Below are the code and all the weights of a small trained network. Each question names an input and a class and asks about switching units off, where a switched-off unit gives its printed mean instead of its output.

import numpy as np


def w(rows, s, z=0):
    codes = np.array(rows[::2]) - 128.0
    scale = np.full(codes.shape[1], s)
    scale[-1] = z or s
    return codes * scale


def f(y):
    return y / 2 * (1 + np.tanh(0.7978845608 * (y + 0.044715 * y**3)))


def log_softmax(a):
    a = a - a.max(-1, keepdims=True)
    return a - np.log(np.exp(a).sum(-1, keepdims=True))


def net(x, mask):
    res = np.array(x, float).reshape(1, 3) / 4 @ E
    y = f(res @ A[0][:, :-1].T + A[0][:, -1])
    res = res + np.where(mask, y, B[0][:, -1]) @ B[0][:, :-1]
    return log_softmax(res[-1] @ U[:, :-1].T + U[:, -1])


A, B = {}, {}
E = w([
[216,76,143,66,235,133,224,5,113,107],'x0',
[80,255,196,96,131,98,143,135,248,169],'x1',
[173,101,214,129,83,193,60,121,149,79],'x2',
],0.008)
A[0] = w([
[101,160,135,158,77,163,58,183,118,125,255],'N0',
[157,59,154,70,179,111,185,2,156,138,213],'N1',
[22,164,92,136,121,68,100,137,111,184,198],'N2',
[105,158,110,97,177,106,140,94,163,238,111],'N3',
[126,194,172,81,115,116,138,123,210,147,202],'N4',
[95,128,128,128,81,101,152,96,116,184,160],'N5',
[171,86,171,124,108,190,105,73,111,76,170],'N6',
],0.0085,0.0052)
B[0] = w([
[110,43,103,167,169,132,33,223,154,60,219],'N0',
[153,211,176,102,90,159,231,68,117,85,251],'N1',
[180,78,75,64,172,42,82,171,152,146,204],'N2',
[51,203,125,195,141,84,141,112,138,193,175],'N3',
[136,102,74,60,154,20,199,122,254,122,209],'N4',
[144,58,63,140,135,53,105,101,205,166,145],'N5',
[103,195,123,144,106,207,112,154,63,11,192],'N6',
],0.007,0.013)
U = w([
[147,8,50,114,109,96,53,125,163,84,252],'0',
[145,185,131,142,180,149,221,79,146,73,237],'1',
[121,120,43,124,170,67,67,130,179,205,17],'2',
[106,207,128,160,114,82,203,22,160,233,54],'3',
[84,114,147,253,121,219,24,192,93,95,82],'4',
[148,195,142,73,41,218,74,68,75,41,22],'5',
],0.0057,0.0039)

Each question gives the input, the list of numbers given to net, and the class t.
The units are the neurons (one row each of A and B). Each row of codes is followed by its name. A weight is (code - 128) times the scale printed after its matrix; where a second scale follows, it is the last column's (A, B and U).
mask holds one flag per neuron, in row order. A switched-off neuron (its flag False) gives its mean, the last column of its row in B, instead of its output. The means were averaged over made-up inputs and are rounded, as every weight is.
A unit's drop is (log p(t) with every unit on - log p(t) with that unit switched off) / (log p(t) with every unit on - log p(t) with every unit switched off).
The circuit of an input: a set's keep is (log p(t) with only the set's units on - log p(t) with every unit switched off) / (log p(t) with every unit on - log p(t) with every unit switched off). Starting from all 7 units, units are removed one at a time, each time the one whose removal leaves the highest keep (on an exact tie, the one counted first), for as long as the keep stays at least 0.8.
units of the circuit, in order: the units of the circuit, biggest drop first
k most important neurons: the k neurons with the biggest drops, biggest first
drop when u is switched off: that unit's drop, to one decimal
input [-2,-8,2], class 4: units of the circuit, in order	[N4 N2]
input [5,-4,7], class 5: units of the circuit, in order	[N6]
input [1,2,-7], class 3: units of the circuit, in order	[N0 N3]
input [0,2,-5], class 2: units of the circuit, in order	[N1 N6]
input [4,2,-8], class 3: units of the circuit, in order	[N3 N0]
input [5,6,-4], class 3: units of the circuit, in order	[N3 N0]
input [-2,-2,2], class 4: 3 most important neurons	[N4 N2 N1]
input [1,-8,4], class 5: units of the circuit, in order	[N6 N0]
input [5,-2,7], class 5: 2 most important neurons	[N6 N4]
input [-5,7,4], class 0: 2 most important neurons	[N0 N3]
input [8,0,2], class 5: units of the circuit, in order	[N6 N4]
input [-1,6,7], class 0: 3 most important neurons	[N1 N4 N0]
input [1,5,-2], class 3: 3 most important neurons	[N0 N3 N6]
input [7,2,-7], class 3: most important neuron	[N3]
input [2,5,-7], class 3: 2 most important neurons	[N0 N3]
input [-3,6,1], class 0: 2 most important neurons	[N0 N1]
input [0,3,-2], class 2: 2 most important neurons	[N1 N6]
input [5,-7,2], class 5: drop when N6 is switched off	0.2
input [-3,4,-1], class 2: drop when N0 is switched off	-0.1
input [8,-1,3], class 5: drop when N6 is switched off	0.4
input [-4,8,-7], class 2: most important neuron	[N2]
